Below are the code and all the weights of a small trained network. Each question names an input and a class and asks about switching units off, where a switched-off unit gives its printed mean instead of its output.

import numpy as np


def w(rows, s, z=0):
    codes = np.array(rows[::2]) - 128.0
    scale = np.full(codes.shape[1], s)
    scale[-1] = z or s
    return codes * scale


def norm(h):
    return h / np.sqrt((h * h).mean(-1, keepdims=True) + 1e-5)


def f(y):
    return y / 2 * (1 + np.tanh(0.7978845608 * (y + 0.044715 * y**3)))


def log_softmax(a):
    a = a - a.max(-1, keepdims=True)
    return a - np.log(np.exp(a).sum(-1, keepdims=True))


def net(x, mask):
    res = np.array(x, float).reshape(1, 5) / 4 @ E
    u = 0
    for l in range(4):
        y = f(norm(res) @ A[l][:, :-1].T + A[l][:, -1])
        res = res + np.where(mask[u : u + 5], y, B[l][:, -1]) @ B[l][:, :-1]
        u += 5
    return log_softmax(norm(res)[-1] @ U[:, :-1].T + U[:, -1])


A, B = {}, {}
E = w([
[253,172,5,178],'x0',
[143,213,230,253],'x1',
[156,111,175,182],'x2',
[65,239,51,33],'x3',
[67,117,88,71],'x4',
],0.005)
A[0] = w([
[185,175,145,160,223],'0.n0',
[176,74,86,1,154],'0.n1',
[60,37,151,96,32],'0.n2',
[151,131,192,160,248],'0.n3',
[74,230,155,151,97],'0.n4',
],0.0075,0.0014)
B[0] = w([
[126,254,130,116,210],'0.n0',
[183,128,186,87,255],'0.n1',
[96,165,143,250,205],'0.n2',
[161,148,151,111,231],'0.n3',
[104,146,198,136,205],'0.n4',
],0.0097,0.0029)
A[1] = w([
[128,74,151,231,44],'1.n0',
[81,56,253,50,167],'1.n1',
[129,85,19,106,180],'1.n2',
[190,99,150,88,5],'1.n3',
[209,161,217,128,193],'1.n4',
],0.0072,0.0018)
B[1] = w([
[75,104,150,134,173],'1.n0',
[135,182,149,171,246],'1.n1',
[125,146,1,80,148],'1.n2',
[107,71,33,180,128],'1.n3',
[214,39,124,71,252],'1.n4',
],0.0074,0.0042)
A[2] = w([
[64,218,215,30,253],'2.n0',
[186,143,144,96,179],'2.n1',
[199,165,170,174,198],'2.n2',
[38,254,99,11,200],'2.n3',
[220,14,77,136,145],'2.n4',
],0.0079,0.0017)
B[2] = w([
[159,56,168,95,255],'2.n0',
[98,219,178,129,175],'2.n1',
[216,151,66,78,222],'2.n2',
[172,33,112,52,240],'2.n3',
[165,2,170,99,198],'2.n4',
],0.0076,0.0056)
A[3] = w([
[129,116,124,100,2],'3.n0',
[132,95,188,131,132],'3.n1',
[129,152,24,94,146],'3.n2',
[218,207,82,254,198],'3.n3',
[125,213,121,216,118],'3.n4',
],0.0099,0.0023)
B[3] = w([
[155,90,87,234,118],'3.n0',
[125,57,138,101,253],'3.n1',
[43,119,217,59,187],'3.n2',
[121,41,2,126,245],'3.n3',
[132,22,66,183,139],'3.n4',
],0.0077,0.0035)
U = w([
[72,85,203,177,197],'0',
[58,174,85,192,3],'1',
[43,177,79,184,2],'2',
[179,159,20,180,137],'3',
[100,78,65,64,122],'4',
[187,2,139,104,197],'5',
[87,215,80,122,61],'6',
[159,181,177,150,10],'7',
],0.014,0.0061)

Each question gives the input, the list of numbers given to net, and the class t.
The units are the neurons (one row each of A and B). Each row of codes is followed by its name. A weight is (code - 128) times the scale printed after its matrix; where a second scale follows, it is the last column's (A, B and U).
mask holds one flag per neuron, layer by layer. A switched-off neuron (its flag False) gives its mean, the last column of its row in B, instead of its output. The means were averaged over made-up inputs and are rounded, as every weight is.
A unit's drop is (log p(t) with every unit on - log p(t) with that unit switched off) / (log p(t) with every unit on - log p(t) with every unit switched off).
The circuit of an input: a set's keep is (log p(t) with only the set's units on - log p(t) with every unit switched off) / (log p(t) with every unit on - log p(t) with every unit switched off). Starting from the 12 units with the biggest drops (on a tie, the unit counted first), units are removed one at a time, each time the one whose removal leaves the highest keep (on an exact tie, the one counted first), for as long as the keep stays at least 0.8.
circuit, biggest first: the units of the circuit, biggest drop first
most important unit: the unit with the biggest drop
k most important neurons: the k neurons with the biggest drops, biggest first
top k neurons in layer l: the k neurons of layer l with the biggest drops, biggest first
drop of u: that unit's drop, to one decimal
input [-3,-1,-3,-3,5], class 0: 2 most important neurons	[0.n2; 1.n0]
input [-2,0,4,2,-7], class 7: circuit, biggest first	[2.n3; 2.n4]
input [-8,-1,1,-8,-2], class 0: top neuron in layer 3	[3.n3]
input [3,3,4,3,-8], class 3: top 2 neurons in layer 0	[0.n0; 0.n1]
input [-8,-6,4,1,8], class 0: 3 most important neurons	[0.n2; 2.n2; 0.n0]
input [-6,-1,-4,8,7], class 5: 2 most important neurons	[2.n3; 2.n0]
input [7,1,4,-5,8], class 3: top 3 neurons in layer 1	[1.n4; 1.n2; 1.n0]
input [7,0,-2,0,3], class 4: 3 most important neurons	[3.n2; 2.n0; 1.n4]
input [-7,-6,0,-1,-1], class 0: 2 most important neurons	[0.n2; 2.n3]
input [2,7,7,-2,8], class 3: top 2 neurons in layer 0	[0.n0; 0.n1]
input [-3,-1,-2,-5,-1], class 0: 2 most important neurons	[1.n0; 0.n2]
input [6,4,-2,-7,8], class 3: 2 most important neurons	[0.n0; 0.n1]
input [8,4,3,2,8], class 4: top 2 neurons in layer 3	[3.n2; 3.n3]
input [3,3,0,7,7], class 5: circuit, biggest first	[2.n3]
input [-7,4,-6,-3,0], class 0: top 2 neurons in layer 2	[2.n3; 2.n4]
input [-8,1,6,-4,1], class 0: top 2 neurons in layer 2	[2.n3; 2.n4]
input [-6,0,-2,-2,3], class 0: drop of 1.n4	0.0
input [8,8,8,-1,5], class 3: drop of 2.n3	0.1
input [-6,-3,4,0,3], class 0: drop of 0.n2	0.4
input [6,2,1,1,-3], class 3: most important unit	0.n0
input [-5,2,5,3,-5], class 7: drop of 1.n1	0.1
